Each row has a class, written after it.
-28  -3   0  45 -11  38  43  -8 -25 100 -61 -40 -31  36  36  46  58 -16  17   9 -17  45  37   7  16   6 -24   0   2  15  59   2 -32 -34  10  14 -35  42  -4   3  -7 : z450
-32  -8   3  52 -11  32  29  -4 -19 107 -47 -43 -16  38  27  43  49 -24  12   7 -10  47  38   5  26   6 -22  -3  -7  29  50  -3 -44 -42  10  14 -35  47 -23   7  -9 : z858
-21 -12  11  46  -6  20  24  -7 -43  79 -65  -7 -14  34  32  67  28  -5  24   8 -10  28  24   6  -1  -8 -19  10  -4   7  45  15 -33 -47   9  32 -21  68 -10  11 -10 : z949
-29 -12  11  51   0  31  45  -8 -23  90 -32 -47 -15  40  34  31  39 -10  20   7 -12  36  22  -2  16  12 -20 -12   7  19  32  -3 -30 -41  15  16 -29  51 -12   9  -7 : z627
-22   5  -9  59  -1  23  34 -37 -39  35 -40 -15 -32  24  32  37  -1 -17  27   2 -20 -11  18   7 -13 -12 -34   2   5 -11  21  -2  -7 -33  31  19 -10  83 -10  43  -1 : z770
-24  -1 -12  57   9  23  34 -26 -36  43 -39 -14 -25  33  36  40   5 -17  27   2 -23   0  20   5  -8 -14 -33 -10   4 -10  28   1  -9 -41  23  21 -14  78 -16  42  -3 : z734
-25 -12  -1  53 -10  34  53  -7 -32  80 -40 -39 -24  40  39  39  41 -22  18  23 -16  29  33  -2  12   4 -22 -17  12  13  42  -4 -29 -42  15  10 -33  47  -1  17  -3 : z458
 64  19  55  23 -41  42  51  13 -46  16 -50  12 -19 -24 -13 112  77  28  34 -24  15   3  23   0 -77  12  15  13  73  -4  40  16 -24 -17  30  26  14   7 -18   5  -7 : z737
-22 -14   4  53 -10  30  39  -6 -29  88 -39 -54 -10  37  29  33  43 -20  13   8  -7  23  27   1  15   1 -34  -5   7  23  43  -3 -35 -43  18   6 -25  49 -19  22  -7 : z858
 68  16  45  20 -53  36  51  10 -11  12 -34   4 -15 -39   0  96 102  22  41 -45   5  -3   7  10 -53  31  41  -5  64  25  39  10 -30   2  40  38  19 -13 -17 -11  -7 : z224
-25 -13  10  54 -13  34  49  -4 -27  80 -39 -37 -10  40  39  39  37 -13  24  12 -11  24  18   4   8  -1 -18 -10  12  14  33  -2 -28 -47  16  16 -29  47 -11  17   5 : z224
 75   7  29   4 -55  42  52  -1   1  -3 -26 -24 -34 -47 -19  76  82  19  41 -47   0 -35   0   7 -49  16  21  -4  55  28  36   8 -11  17  56  25  38  -3 -22   8  -5 : z450
-21  -7  10  43  -6  35  21   5 -47  95 -62 -19  -7  41  31  68  25  -3  19  11   2  44  25   0  -6 -18 -16  13   1  10  47   7 -38 -41   5  24 -23  63 -12  10 -15 : z941
-35  -3  -3  47  -9  31  39  -7 -26  98 -57 -35 -24  45  32  44  41 -26  13   6 -17  48  42   5  15  -2 -23 -12   4  24  50   0 -39 -40   8  22 -38  42 -11   5  -7 : z458
 54  24  50  42 -39  30  64   3 -32  11 -51  12 -15 -32   4  92  87  27  34 -49   7  18  32   8 -61  21  19   4  78   5  50  12 -23  -7  28  25  17  -2 -15   8  -6 : z224
-13 -19  28  54  -9  27  24  -1 -56  82 -66  -4  -3  37  34  70  17   6  30  23   2  26  20  -1 -10 -16 -12  19   3   2  36  13 -32 -47  10  25 -23  69  -9  17  -9 : z949
 61  21  61  32 -51  42  53  15 -33  11 -46  20 -19 -30  -3 108  84  30  41 -23  14  10  29   0 -63  19  21   9  78   3  36  11 -29 -14  28  25  13   8 -17   5  -3 : z224
 55  18  64  29 -44  46  53  21 -44  17 -48   5 -20 -21 -10  99  67  20  34 -17  15   9  20  -3 -71  18  11   7  77   2  41  15 -28 -21  30  23  11   3 -12   3  -3 : z576
-29 -14   7  44  -4  35  35   2 -23  99 -41 -51 -17  41  28  41  41 -12  13  10 -15  45  33  -1  18   4 -25 -11   6  20  40  -1 -41 -44  13  11 -24  43 -18  10  -6 : z627
-35   4  11  70   9  19  52 -25 -52  60 -67   0 -29  37  45  65  26  -8  24  10 -17  19  30  11 -18 -11 -29   9  17 -16  43   6 -18 -36  11  34 -27  66   6  30  -6 : z450
-26 -14  -3  48   0  44  44  -4 -17  99 -44 -60 -15  41  21  35  47 -13  15  11 -15  35  26   3   7   0 -19  -9   4  27  47  -2 -29 -37  18  15 -26  40 -10  11  -4 : z450
 56  15  45  17 -37  42  49  15 -36  20 -48   3 -19 -19 -15 106  69  20  33 -27   6   8  29   0 -63  14   4   6  68   0  40  18 -26 -15  30  27  15  10 -23   4  -7 : z737
-25   4   3  62   6  14  35 -32 -38  49 -41 -15 -26  28  35  43  16 -10  28  -6 -16  15  24   4  -8  -5 -25  -9   6  -2  25   5 -18 -39  17  27 -18  72  -9  31  -6 : z627
 53  29  56  32 -41  37  59   4 -29  17 -40   4 -10 -28   4  95  76  22  34 -37  15  14  30   4 -66  20  18  16  86   2  41   9 -23  -9  38  24  12 -10 -20   2 -13 : z909
 75   6  37  12 -49  42  50   4 -24  -5 -22  -5 -26 -39  -4  97  82  40  45 -28   2 -25  -5   6 -68  22  36   3  62  21  27   6 -15  11  49  28  27 -14 -22   1 -10 : z450
-29  -8  15  54   7  42  54  -2 -36  85 -47 -35 -22  46  42  45  35 -13  18  10 -14  37  27   4  -6  -1 -22  -3  25   7  43   4 -31 -41  14  22 -39  40   2  14 -11 : z941
 69  15  30   5 -59  45  46  -2  -1   3 -30 -23 -32 -41 -23  78  77  17  40 -38   3 -40   0   4 -53  15  27   2  58  32  29   3 -15  14  59  29  29 -10 -22   2  -8 : z450
 64  22  59  38 -35  34  61   0 -33   4 -41  13  -8 -32  12  98  77  31  40 -33  11   9  28   7 -72  12  19  13  89   1  43  11 -21  -2  37  27  21  -5 -19   6 -11 : z909
-24  -3  20  47  -8  26  30  -2 -49  79 -58 -10  -4  43  40  64  16   1  20   8   1  38  18  -2  -9 -19 -22  13   7   3  44   7 -32 -44   4  23 -20  69 -19  13 -11 : z941
 61  21  54  39 -37  26  72   1 -45  -4 -45  14 -22 -29   9  93  61  31  37 -35   5  11  33   7 -78  10  17   7  86   0  46  15 -19   0  32  25  14   2 -11  15  -2 : z458
 57  29  59  45 -41  24  62   3 -50   3 -40  13 -17 -30  14  98  72  28  34 -30  13   0  27   1 -68  26  11  21  84  -3  44  13 -27  -4  33  23  11   6 -13   9 -11 : z858
 56  28  53  31 -38  36  62   2 -35  15 -59  -1 -22 -24  -3  95  82  30  38 -38  10   4  28   5 -75  13  16  21  85   6  45  15 -18  -2  35  30  10  -2  -7   4 -11 : z450
 65  18  45  36 -37  33  54   0 -40   2 -50   9 -15 -27   1  88  88  29  43 -37  11  14  29   9 -76   9  16  16  86   4  45  19 -21  -5  34  28  19   3 -22   8 -12 : z737
-28  -8  -3  53  -4  38  35  -9 -28  70 -34 -47 -19  35  33  33  11 -21  14  13 -15  12  17  -2  10  -2 -35  -4   8   7  38  -6 -20 -40  24   8 -16  63 -15  25   1 : z770
-30  -7  12  56  -7  42  38   3 -27  96 -58 -29 -22  45  41  55  24 -19  18  18 -12  54  32   3  11   4 -24  -5   2  19  48   0 -41 -43   8  21 -35  47 -13   5  -9 : z431
-30  -8 -12  48  -3  34  45  -7 -21  90 -41 -51 -16  44  22  30  38 -25  13   8 -10  39  26   1  14   3 -29 -13   6  23  45 -10 -32 -44  16  12 -19  47 -20  18  -7 : z576
-24 -13   6  50  -6  31  46  -3 -40 102 -51 -43  -9  47  33  45  41 -13  13  13  -9  47  28   0   7   0 -23  -7   7   8  50   3 -28 -50   3   8 -37  42 -14   5   1 : z737
 60   5  71  30 -48  37  54  12 -48   7 -48  19 -17 -30  -1 114  75  31  39 -12  14  -2  22   0 -78   8  16  20  80  -5  32  12 -31 -15  35  26  20  11 -18  15  -5 : z949
-28  -7  -8  43  -4  34  28  -9 -17  91 -46 -45 -16  43  32  30  36 -19  19  -4 -22  34  25   7  16   2 -24 -10   2  18  44   0 -27 -42  20  15 -32  48 -24  11  -7 : z734
 59  28  49  35 -36  34  65   3 -30  14 -55  -3 -28 -22   6  87  64  22  33 -39   5  17  29   6 -71  16  17  10  75   8  46  14 -24  -4  36  23   8  -8 -13   5  -9 : z431
-30  -9  -3  54  -2  32  47  -3 -29  87 -41 -33 -14  40  30  46  39 -15  16  10 -10  35  29   4  10   5 -19  -8   5  10  42  -2 -30 -47  10  16 -27  51 -10  19   1 : z224
 58  18  58  23 -39  46  57  13 -46  21 -62   8 -26 -26 -12 111  73  31  31 -17  19   5  30   0 -71   9  14  19  70  -5  42  14 -20  -6  28  21  10   4  -8  12  -9 : z450
 65  11  29   8 -50  43  32  13  -3  17 -28 -11 -24 -34  -5  81  78  20  46 -53  -8 -15   2   5 -44  25  30  -7  63  31  31   6 -24  14  52  35  22 -15 -37 -11 -15 : z734
 73  11  65  26 -48  43  45   9 -30  11 -37   0 -29 -43   0  91  92  33  46 -39   4  -6   6   6 -67  27  40   4  70  14  33  14 -25   6  46  32  12 -15  -7  -5 -10 : z627
-28  -6   1  50   2  38  38  -2 -24  92 -56 -35 -13  42  45  44  38 -15  22  -1 -20  53  36   5  10  -1 -24  -6  12  20  54  10 -39 -34  13  22 -27  48 -10   7 -16 : z941
-17  -8   2  43  -1  35  16  -3 -41  91 -62  -6 -15  36  32  67  32 -10  29  20  -5  28  37   6   6 -11 -17   9 -11   4  46  10 -33 -40  13  26 -27  62  -8  11 -15 : z909
-32 -10   5  59  -1   7  42 -24 -51  53 -40 -16 -14  35  34  55   4 -10  18   8  -8   5   9   1 -11 -17 -29  11  10 -15  29  -2 -15 -48  16  26  -9  77 -12  38  -1 : z949
 76  19  23   6 -45  34  41  -1 -22   5 -28 -13 -26 -31   1  84  74  25  46 -36   0 -20   4   4 -63  16  31   8  68  24  27   9 -26  22  55  31  22  -9 -19  -3 -19 : z941
 57  24  57  26 -41  37  52  12 -49  11 -58  10 -20 -20  -6 106  72  21  37 -18  23   4  25  -1 -70   8   3  14  81   4  41  11 -29 -15  31  31  17  10 -18   7 -11 : z576
-31   1  13  70   6  23  34 -28 -45  51 -52 -10 -13  37  37  48  -1 -10  20  16 -17   3  15   4 -12 -12 -21   0   9 -14  25   0 -11 -45  23  22 -23  76  -5  30   0 : z770
-30 -19  -3  43  -8  39  42  -5 -19  94 -39 -61 -13  42  18  37  36 -16   9  18  -9  25  19  -4  20  -3 -28  -8  -3  25  44  -7 -26 -44  13  10 -20  50 -16  13  -2 : z450
-15 -18  24  43  -9  31  27  -2 -50  74 -60   0 -14  36  28  72  23   7  26  16  -2  32  26   3  -1 -17 -17   5  -4   5  40  12 -34 -51   4  22 -25  68 -10  13 -14 : z941
 59  26  54  35 -38  31  67   3 -36   7 -55   8 -25 -25  13  97  64  23  33 -40  13  20  24   6 -70  13   8  16  76   7  48   8 -23   0  29  28  17   2 -23   7 -11 : z431
 55  14  59  27 -36  49  45  19 -41  24 -63   7 -22 -25 -10 111  64  31  37 -23  13   2  23  -1 -67   5  15  14  68   1  43  20 -21  -4  29  31  15   8  -7   5  -9 : z450
 77  10  41  10 -50  38  44   6 -17   3 -23  -9 -21 -36  -1  85  85  28  38 -33   3 -26  -2  12 -54  29  28  -2  59  26  28   6 -26  13  51  28  17 -15 -24  -1 -12 : z858
 50  32  51  37 -35  40  47   4 -37  15 -56   9 -17 -24  -1  88  67  24  38 -42   5  13  36   4 -74  13  13  19  84   6  48  12 -22  -7  37  27   6  -1 -27   6 -11 : z734
 51   7  58  31 -42  34  48  15 -42  16 -46   9 -22 -26  -3 107  73  25  38 -26   9   3  23  -2 -67   9  14  19  77   0  41  15 -28 -16  31  33  18   9 -17   7  -6 : z949
-31   4  -3  61  -3  19  45 -28 -42  48 -49 -12 -27  33  34  56  12 -12  23  10 -12   2  21   4 -14 -16 -32  10  11  -9  38  -2 -11 -37  14  27 -12  76  -5  37   0 : z450
-20 -13  23  51 -14  29  27   1 -46  83 -63  -8  -7  42  27  69   5   5  21  19   6  32  17   0   2 -20 -22  10  -7  15  40   0 -35 -52   6  24 -17  69 -23   8 -11 : z431
 59  13  54  25 -41  42  47  17 -49  16 -50  13 -22 -23 -10 114  68  25  38 -27  15   6  24  -3 -67   8   5  13  72  -4  42  17 -23 -18  23  29  15  13 -21   5  -7 : z737
-25   1  -6  62   8  24  39 -25 -38  41 -30 -12 -13  29  38  51   4 -21  23  16 -10   1  19   2  -5  -6 -33   0   7 -12  36   0 -10 -40  21  25 -10  75  -8  37  -5 : z909
-31 -18   5  49  -4  38  48  -4 -30  92 -43 -49 -15  46  27  45  32 -12  14  22 -10  27  20  -4  12  -6 -26  -2   6  11  39  -6 -23 -42   9  15 -25  53  -8  15  -1 : z450
-22 -11  29  55 -14  24  33   0 -59  77 -57   0  -4  47  37  73  10   6  23  33   4  28  20  -5  -8 -20 -13   2   7  -4  31   3 -28 -54   2  20 -29  72 -12  16  -1 : z458
-15  -1  18  48 -12  31  26  -5 -44  80 -68 -13  -4  40  29  55  19  -7  28  11   2  31  17   2  -5 -13 -17   5   1  17  38  10 -32 -48  12  27 -22  63 -12   7 -10 : z576
 64  25  45  32 -35  36  61   0 -37  12 -46   4 -20 -29  -3  94  87  26  38 -49   7  17  29   6 -74  22  13   7  79  -1  46  16 -20  -8  34  22  14   0 -18   7 -12 : z737
 49  25  57  36 -26  32  56   5 -40  17 -56   1 -14 -15   2  97  60  32  29 -34  10  10  28   4 -73   4  13  18  92   0  40   7 -20  -4  33  30  12   4 -19   6  -7 : z770
-24  -6  13  48 -10  29  29   1 -55  84 -64   2 -17  40  31  69  19  -5  22  19   2  31  32   0   3 -15 -18   5  -8   3  47   4 -33 -44   4  25 -28  69  -9  15  -9 : z458
-19   6   9  48  -2  27  23  -7 -51  89 -67 -11  -1  39  40  66  29 -11  20  17   9  31  29  -1  -5 -17 -19  16   1   1  49   6 -24 -42   6  24 -26  59 -12   9 -12 : z909
-34 -10   4  62  -1  37  48   1 -34  91 -55 -38 -18  46  42  51  30 -22  17  21 -11  43  31   1   5  -1 -27  -2   9  15  51  -5 -36 -45  14  20 -29  45 -11  15  -8 : z431
 61  23  61  48 -28  39  65  -2 -51   3 -46  13  -3 -30  13  93  64  28  38 -22  18   6  31   0 -81  13  15  20  84  -8  41  14 -13  -8  38  17  13   1 -10  18 -12 : z909
-30   4   0  58   0  18  49 -32 -38  47 -40 -22 -24  34  33  44  11 -10  19  11 -13  -1   7   3 -13 -13 -26   4   4 -11  31  -2  -2 -41  19  20 -16  75  -7  33   4 : z450
 63  18  58  39 -40  36  67   6 -39   0 -43  12 -23 -30   3  89  71  30  38 -42   2  11  31   6 -77  19  20   4  82   5  40  18 -23  -7  35  23  12   0  -7  13  -9 : z458
-25 -16  17  60   3  32  49  -6 -36  89 -42 -37 -16  44  43  39  36 -12  22  23 -10  25  22   4  11   4 -25  -3   8   5  33   0 -27 -39  18  12 -39  56  -8  22  -5 : z858
 71  17  25  13 -51  33  43   5 -20   6 -35  -2 -25 -32  11  95  72  26  44 -37   0  -8   3   9 -57  28  33  -3  57  35  34   6 -34  16  48  37  21 -24 -28 -12 -19 : z431
-17  -3 -14  68  10  19  44 -34 -41  28 -43 -13 -24  31  37  42 -21 -18  29  17 -12 -16  13   1 -10 -18 -37  -8  -2  -5  27  -2  -8 -33  28  26  -2  88  -5  51  -7 : z431
-22  -5   3  50  -3  36  46  -6 -29  81 -50 -44 -17  44  36  35  37 -26  20   9  -8  36  25  -1   8   1 -33 -12  15  18  42  -1 -32 -41  16  16 -23  46 -13  16  -8 : z576
 64  34  51  37 -36  36  63  -1 -37  -3 -52  10 -27 -32   7  86  71  17  44 -38   7   9  29   6 -78  21  11   8  85   4  44  19 -23   0  41  28  17   2 -12  12  -9 : z576
 54  31  51  35 -29  38  53   2 -37  11 -58   6 -19 -25   4  93  59  26  35 -45   8  11  33   8 -76  11  10  21  86   4  43  13 -21   3  37  30  14   6 -18  10 -11 : z770
-22  -3   6  70   3  17  53 -34 -43  40 -40  -5 -17  29  41  49  24 -12  28  14  -8   5  17   9  -7  -5 -19 -13   7  -8  29  -3 -12 -44  15  25 -24  70  -4  39   3 : z224
 74  21  30  13 -47  34  40   1 -20  -4 -16 -16 -28 -40   3  74  64  20  46 -38   3 -35  -5  -6 -58  29  26  -4  65  19  19  10 -16  19  52  30  27  -1 -14   1 -10 : z627
-22 -12  14  66   7  12  49 -21 -48  43 -35  -5  -9  33  37  55   6   1  21  16 -12   1  14   9  -9  -7 -32   1   7 -17  27   1 -16 -41  18  23 -10  86 -10  43  -2 : z858
-31 -10  -2  47 -14  26  41  -9 -27  89 -44 -38 -20  44  31  41  25 -22  15  14 -12  34  31  -1  23  -3 -21 -13   2  20  41  -5 -32 -42  10  16 -32  52 -12   9  -4 : z458
 61  27  52  39 -31  35  64   3 -38   8 -58   2 -22 -22  12  91  61  25  38 -36  10  14  25   5 -73  15  11  10  78   3  44  16 -20  -4  36  25  12   1 -12  10 -13 : z431
-20  -4   2  68   9  21  54 -27 -44  42 -50  -2 -39  32  53  55   8 -11  34  11 -20   9  20  14 -11  -8 -31  -6   9 -13  32   2 -18 -33  23  32 -18  72   2  38  -8 : z431
-25  -7   7  65   6  26  43 -23 -43  46 -37  -6 -25  31  43  54  11 -15  31  15 -13   1  21   9 -12 -11 -26   2  11 -14  29   5 -11 -48  22  27 -25  63  -3  36  -3 : z909
-23  -9  -8  47   0  47  28  -1 -19  87 -45 -39 -24  39  36  37  35 -26  23   4 -21  34  30   0  10   2 -26 -13   3  17  42   2 -27 -41  15  14 -31  50 -20  19  -8 : z734
 55  23  62  35 -45  44  38  17 -45  17 -59  19 -21 -23   5 102  60  22  49 -27  11  -8  24  -5 -74   5  17  21  83  -1  32  16 -22  -9  38  31   6  10 -20   8 -10 : z734
 72  18  39  11 -54  48  46   6 -22   9 -35  -9 -26 -35   1  88  82  30  39 -33   0 -17  -1   5 -68  28  31   8  64  27  35  10 -22  17  46  30  16 -22 -15 -10 -11 : z450
-18 -10  19  49  -7  43  25   0 -49  76 -63  -2 -13  37  36  60  19  -3  34  16  -4  15  23   3  -7 -17 -22   7   4   7  32   6 -25 -47  15  28 -29  65 -12  19 -12 : z734
-29  -8   7  46  -3  40  11   5 -39  98 -69 -11 -18  40  27  67  22  -8  21  12 -10  33  35   7   3 -14 -20  10  -7  11  46   5 -40 -41  10  30 -24  68 -12   8 -10 : z770
